[146 115  73 131] : J_40
[113  78  91 156] : J_29
[132  73 140 110] : J_13
[126  86 146 119] : J_117
[146 115  78 156] : J_861
find: [115  78]  J_861
find: [146 115  78 156]  J_861
at: [126  86]  J_117, 1
at: [113  78  91]  J_29, 1
find: [146 115  78]  J_861
find: [132  73 140]  J_13

[119 141 141 123 129 138 142 143 144] = J_994
[125 101 110 104  87  81 172 157 169] = J_413
[120 136 135 114 117 128 149 155 140] = J_338
[122 160 159 111 125 146 143 142 169] = J_121
find: [142 169]  J_121
find: [142 143]  J_994
find: [136 135 114 117]  J_338
find: [141 123 129 138 142]  J_994

[107 104 154 132 125 123 126 135 113 154 117 119 134] : J_882
[112 133 140 113 149 130 132 147 103 134 125 115 141] : J_198
[106 150 117 131 110 150 129 126 128 142 126 131 108] : J_801
[144 137 130 126 133 126  85 107 110 129 106 123 155] : J_814
[139 127 140 138 123 105 142 138 140 127  99 114 124] : J_75
[152 136 128 116 131 160 107 110 129  85 129 140 124] : J_676
[115 134 140 123 114 137 106 119 128 154 108 142 145] : J_797
[136 128 131 116 152 120 131 143 127 123  99 139 116] : J_322
[152 117 146 106 105 118 113 121 118 109 132  78 154] : J_819
[153 161 114 109 135 138 153 133 125 137 125 144 141] : J_412
at: [131 160 107]  J_676, 5
find: [136 128 131 116 152]  J_322
find: [ 85 107 110 129]  J_814
at: [131 143 127 123]  J_322, 7
find: [131 160 107 110 129]  J_676

[ 88 108 114  71 141] = J_502
[ 88 108 113  71 140] = J_43
[151 127 168 113  73] = J_927
[146 109 159  95  73] = J_683
[151 127 168 113  70] = J_680
[ 78 125 111  82 155] = J_200
[ 71 113 108  88  73] = J_108
find: [ 88 108 114  71 141]  J_502
at: [ 88 108 113  71]  J_43, 1

[139 125 174 180]  J_857
[151 130 174 180]  J_299
[174 151 130 133]  J_482
at: [151 130 174]  J_299, 1
at: [174 151]  J_482, 1
find: [151 130 174 180]  J_299
at: [130 133]  J_482, 3

[120 111 126 114 114 117 119 122 118 128 113 126 116 117 117 115 139 126
 133 135 128 133 135 139 122 130 139 138 114 110 134 126 106 122 126 115] = J_97
[135 127 152 123 128 141 127 150 130 152 123 149 129 137 128 123 151 168
 145 137 152 144 129 148 140 123 131 158 131 126 145 133 118 151 129 130] = J_430
[138 136 141 131 136 129 131 154 130 150 124 138 144 145 119 130 142 156
 149 139 150 147 129 147 119 144 133 139 139 128 135 151 145 158 132 131] = J_358
[141 143 138 139 140 146 132 136 136 125 143 132 140 139 139 139 133 122
 138 135 128 130 139 126 135 139 139 133 144 145 119 128 151 131 130 139] = J_98
[115 146 126 138 152 135 140 140 133 124 139 134 140 135 139 142 115 111
 107 145 122 128 142 120 122 127 138  97 135 138 127 128 152 123 136 148] = J_10
[132 130 109 124 137 118 127 119 117 100 125 115 126 119 126 130  96  82
 110 130 101 111 131  99 104 133 128  96 120 121 113 116 138  97 127 131] = J_480
[145 146 126 138 152 135 140 140 133 124 139 134 140 135 139 142 115 111
 129 145 122 128 142 120 122 147 138 124 135 138 127 128 152 123 136 148] = J_551
at: [133 122 138 135 128 130 139 126 135 139 139 133]  J_98, 17
find: [135 139 139 133 144 145 119 128 151]  J_98

[ 98 162 156 124 121 138 124 144 126 108 143 150 132 116] -> J_808
[108 144 108 151 130 122 136 153 168 152 147 136 128 132] -> J_92
[ 87 116  98 162 156 124 120 138 124 144 126 108 143 108] -> J_196
at: [ 98 162 156 124 120 138 124 144 126 108 143]  J_196, 3
find: [108 143 108]  J_196
find: [ 87 116  98 162 156 124 120 138 124 144 126 108 143 108]  J_196
at: [121 138 124 144 126]  J_808, 5

[141 107 124  95 145 128 157 127 140 136  94 130 130 128 139 143 131 138
 137 159 123 127] = J_18
[154  95 138 113 123 130 142 136 129 132 106 161 126 126 133 128 138 117
 144 130 138 140] = J_227
[145 121 138 126  94 133 137 141 129 144 119 146 129 118 124 156 138 141
 131 142 137 147] = J_810
[128 123 142 129 114 134 157 143 121 115 112 111 126 109 124 143 121 124
 130 163 164 160] = J_243
[129 110 133 127 129 136 151 147 103 111 101 127 123 111 133 121 125 127
 141 148 148 145] = J_379
[134 125 152 142 121 107 152 139 118 136 109 129 114 135 113 120 130 100
 135 160 144 135] = J_309
[148 103 126 114 128 141 148 132 122 124 105 150 130 127 139 128 138 131
 137 123 143 159] = J_204
[141 107 128 124  95 127 157 145 140 136  94 130 134 133 117 127 126 131
 143 106 112 163] = J_473
at: [135 113 120 130 100 135 160]  J_309, 14
at: [130 127 139 128 138 131 137 123 143 159]  J_204, 13
at: [124  95 145 128 157 127 140]  J_18, 3

